Below are the code and all the weights of a small trained network. Each question names an input and a target symbol and asks about switching units off, where a switched-off unit gives its printed mean instead of its output.

import numpy as np


def w(rows, s, z=0):
    codes = np.array(rows[::2]) - 128.0
    scale = np.full(codes.shape[1], s)
    scale[-1] = z or s
    return codes * scale


def f(y):
    return np.maximum(y, 0)


def softmax(a):
    e = np.exp(a - a.max(-1, keepdims=True))
    return e / e.sum(-1, keepdims=True)


def log_softmax(a):
    a = a - a.max(-1, keepdims=True)
    return a - np.log(np.exp(a).sum(-1, keepdims=True))


def net(x, mask):
    ids = ['ΔΘΞΣΦαβγεζηλμπτψ'.index(c) for c in x.split()]
    T = len(ids)
    res = E[ids] + P[:T]
    u = 0
    for l in range(2):
        q, k, v = (res @ M[l].T for M in (Q, K, V))
        z = softmax(np.where(np.tri(T) > 0, q @ k.T / 2**0.5, -1e9)) @ v
        res = res + np.where(mask[u], z, O[l][:, -1]) @ O[l][:, :-1]
        u += 1
        y = f(res @ A[l][:, :-1].T + A[l][:, -1])
        res = res + np.where(mask[u : u + 8], y, B[l][:, -1]) @ B[l][:, :-1]
        u += 8
    return log_softmax(res[-1] @ U[:, :-1].T + U[:, -1])


Q, K, V, O, A, B = {}, {}, {}, {}, {}, {}
E = w([
[147,70,146,54],'Δ',
[114,191,32,126],'Θ',
[86,158,254,207],'Ξ',
[89,202,94,57],'Σ',
[111,175,162,28],'Φ',
[140,108,26,138],'α',
[172,129,120,102],'β',
[138,160,99,119],'γ',
[101,198,64,101],'ε',
[143,222,184,51],'ζ',
[122,115,78,123],'η',
[117,109,67,60],'λ',
[177,74,111,173],'μ',
[101,226,79,154],'π',
[147,173,102,131],'τ',
[142,152,49,190],'ψ',
],0.02)
P = w([
[250,108,164,107],'0',
[153,144,149,101],'1',
[97,102,133,124],'2',
[89,100,131,129],'3',
[88,97,133,133],'4',
[106,122,143,121],'5',
[111,131,151,116],'6',
[112,133,154,116],'7',
[112,137,157,114],'8',
[108,135,161,115],'9',
[108,141,164,113],'10',
],0.018)
Q[0] = w([
[154,205,80,205],'0.h0',
[253,222,226,60],'0.h0',
],0.006)
K[0] = w([
[116,46,197,98],'0.h0',
[39,77,2,67],'0.h0',
],0.0071)
V[0] = w([
[201,136,110,154],'0.h0',
[254,158,73,106],'0.h0',
],0.006)
O[0] = w([
[182,144,13,176,98],'0.h0',
[232,104,255,25,254],'0.h0',
],0.0062,0.00055)
A[0] = w([
[73,143,142,195,30],'0.n0',
[127,177,116,243,18],'0.n1',
[174,45,98,156,133],'0.n2',
[189,158,172,196,96],'0.n3',
[209,90,122,84,30],'0.n4',
[183,100,226,1,199],'0.n5',
[80,75,108,48,253],'0.n6',
[56,79,71,72,253],'0.n7',
],0.0098,0.0033)
B[0] = w([
[164,133,147,52,183],'0.n0',
[80,181,141,152,178],'0.n1',
[126,181,76,188,143],'0.n2',
[53,89,113,135,174],'0.n3',
[121,160,111,49,160],'0.n4',
[131,137,119,215,246],'0.n5',
[181,236,254,128,190],'0.n6',
[224,155,185,137,196],'0.n7',
],0.009,0.011)
Q[1] = w([
[81,202,255,162],'1.h0',
[77,207,152,149],'1.h0',
],0.009)
K[1] = w([
[65,137,169,128],'1.h0',
[6,121,193,125],'1.h0',
],0.017)
V[1] = w([
[144,76,2,104],'1.h0',
[137,44,211,181],'1.h0',
],0.0077)
O[1] = w([
[87,139,192,85,3],'1.h0',
[40,81,156,2,174],'1.h0',
],0.0097,0.024)
A[1] = w([
[66,220,161,105,119],'1.n0',
[204,239,64,96,71],'1.n1',
[135,118,86,108,255],'1.n2',
[33,83,28,47,81],'1.n3',
[158,93,41,161,175],'1.n4',
[152,57,188,31,148],'1.n5',
[94,84,29,138,124],'1.n6',
[111,176,255,94,93],'1.n7',
],0.0087,0.006)
B[1] = w([
[108,134,98,96,179],'1.n0',
[77,106,117,85,250],'1.n1',
[253,139,144,128,174],'1.n2',
[121,104,80,194,160],'1.n3',
[123,184,174,127,172],'1.n4',
[109,68,181,115,148],'1.n5',
[145,130,172,207,149],'1.n6',
[121,163,152,148,176],'1.n7',
],0.012,0.014)
U = w([
[179,98,251,181,59],'Δ',
[128,158,105,148,114],'Θ',
[50,98,232,228,91],'Ξ',
[74,174,158,47,5],'Σ',
[52,225,224,174,32],'Φ',
[196,220,157,166,181],'α',
[174,69,159,158,125],'β',
[175,52,125,152,154],'γ',
[121,62,49,36,116],'ε',
[89,172,162,163,227],'ζ',
[169,63,144,139,137],'η',
[169,85,202,87,89],'λ',
[170,123,194,232,61],'μ',
[90,91,20,173,122],'π',
[174,59,126,193,135],'τ',
[139,112,131,254,63],'ψ',
],0.0091,0.011)

Each question gives the input, a string of symbols that net reads in full, and the target symbol t.
The units are the heads (2 rows each of Q, K, V and O) and the neurons (one row each of A and B). Each row of codes is followed by its name. A weight is (code - 128) times the scale printed after its matrix; where a second scale follows, it is the last column's (O, A, B and U).
mask holds one flag per unit, layer by layer, with each layer's heads first. A switched-off unit (its flag False) gives its mean, the last column of its rows in O or B, instead of its output. The means were averaged over made-up inputs and are rounded, as every weight is.
A unit's drop is (log p(t) with every unit on - log p(t) with that unit switched off) / (log p(t) with every unit on - log p(t) with every unit switched off).
The circuit of an input: a set's keep is (log p(t) with only the set's units on - log p(t) with every unit switched off) / (log p(t) with every unit on - log p(t) with every unit switched off). Starting from the 12 units with the biggest drops (on a tie, the unit counted first), units are removed one at a time, each time the one whose removal leaves the highest keep (on an exact tie, the one counted first), for as long as the keep stays at least 0.8.
circuit, biggest first: the units of the circuit, biggest drop first
unit that matters most: the unit with the biggest drop
k most important neurons: the k neurons with the biggest drops, biggest first
k most important neurons of layer l: the k neurons of layer l with the biggest drops, biggest first
input α Ξ π β β Σ ψ, target ψ: circuit, biggest first -> 1.n6; 0.n6; 0.h0
input Δ Ξ ψ γ ε, target ε: circuit, biggest first -> 1.h0; 0.n5
input π π Ξ Ξ Ξ λ, target λ: circuit, biggest first -> 0.n6; 1.n5; 1.h0
input ε Ξ π, target π: 2 most important neurons -> 1.n3; 0.n3
input Δ μ Φ Ξ μ Φ α, target α: most important neuron -> 1.n4
input Σ π ε ψ, target α: circuit, biggest first -> 1.n4; 1.h0
input ε ζ ε Σ Φ Δ Σ π Ξ ζ Φ, target Φ: circuit, biggest first -> 0.n6; 1.n7
input Θ Σ Ξ α λ Φ λ, target λ: circuit, biggest first -> 1.h0; 1.n5; 0.n6; 0.n7
input Ξ ψ α π ε Φ, target Φ: circuit, biggest first -> 0.n6; 0.n3; 1.n7; 1.h0
input Ξ Ξ γ, target α: circuit, biggest first -> 0.h0; 1.n4; 1.n2; 1.h0
input Ξ α Δ, target Δ: circuit, biggest first -> 0.n6; 1.n5
input Ξ Σ Σ, target Σ: circuit, biggest first -> 0.n6; 1.h0; 0.n3
input Σ Δ Ξ Σ π, target π: 2 most important neurons of layer 0 -> 0.n6; 0.n5
input π Δ μ Δ Σ, target α: circuit, biggest first -> 1.h0
input π Ξ β λ η Θ Δ, target Δ: 3 most important neurons of layer 1 -> 1.n5; 1.n1; 1.n7
input ζ Φ Φ π, target α: 2 most important neurons of layer 0 -> 0.n6; 0.n3
input τ Ξ ε ψ, target ψ: 2 most important neurons of layer 0 -> 0.n1; 0.n6
input Φ Φ π λ ε ψ, target α: 2 most important neurons -> 1.n4; 1.n2
input Φ Δ Φ η, target α: 2 most important neurons -> 1.n4; 0.n6
input π α β, target α: most important neuron -> 0.n4
input Ξ Δ π π π λ ε, target ε: circuit, biggest first -> 0.n3; 1.h0
input ψ Ξ Σ, target Σ: 2 most important neurons of layer 0 -> 0.n6; 0.n7
input μ π Δ, target α: 2 most important neurons -> 0.n5; 0.n2
input π Σ Φ μ, target α: 2 most important neurons -> 1.n4; 0.n2
input π Ξ Ξ τ Ξ μ Σ Ξ α, target α: 3 most important neurons -> 0.n7; 1.n4; 1.n2
input ζ ε μ, target α: 2 most important neurons of layer 0 -> 0.n4; 0.n2
input Θ Θ Ξ Ξ Ξ ε Ξ η, target α: unit that matters most -> 0.h0
input Ξ Ξ μ ε Θ, target α: 2 most important neurons of layer 0 -> 0.n7; 0.n1
input Φ Φ ε β, target α: 2 most important neurons -> 1.n4; 0.n6
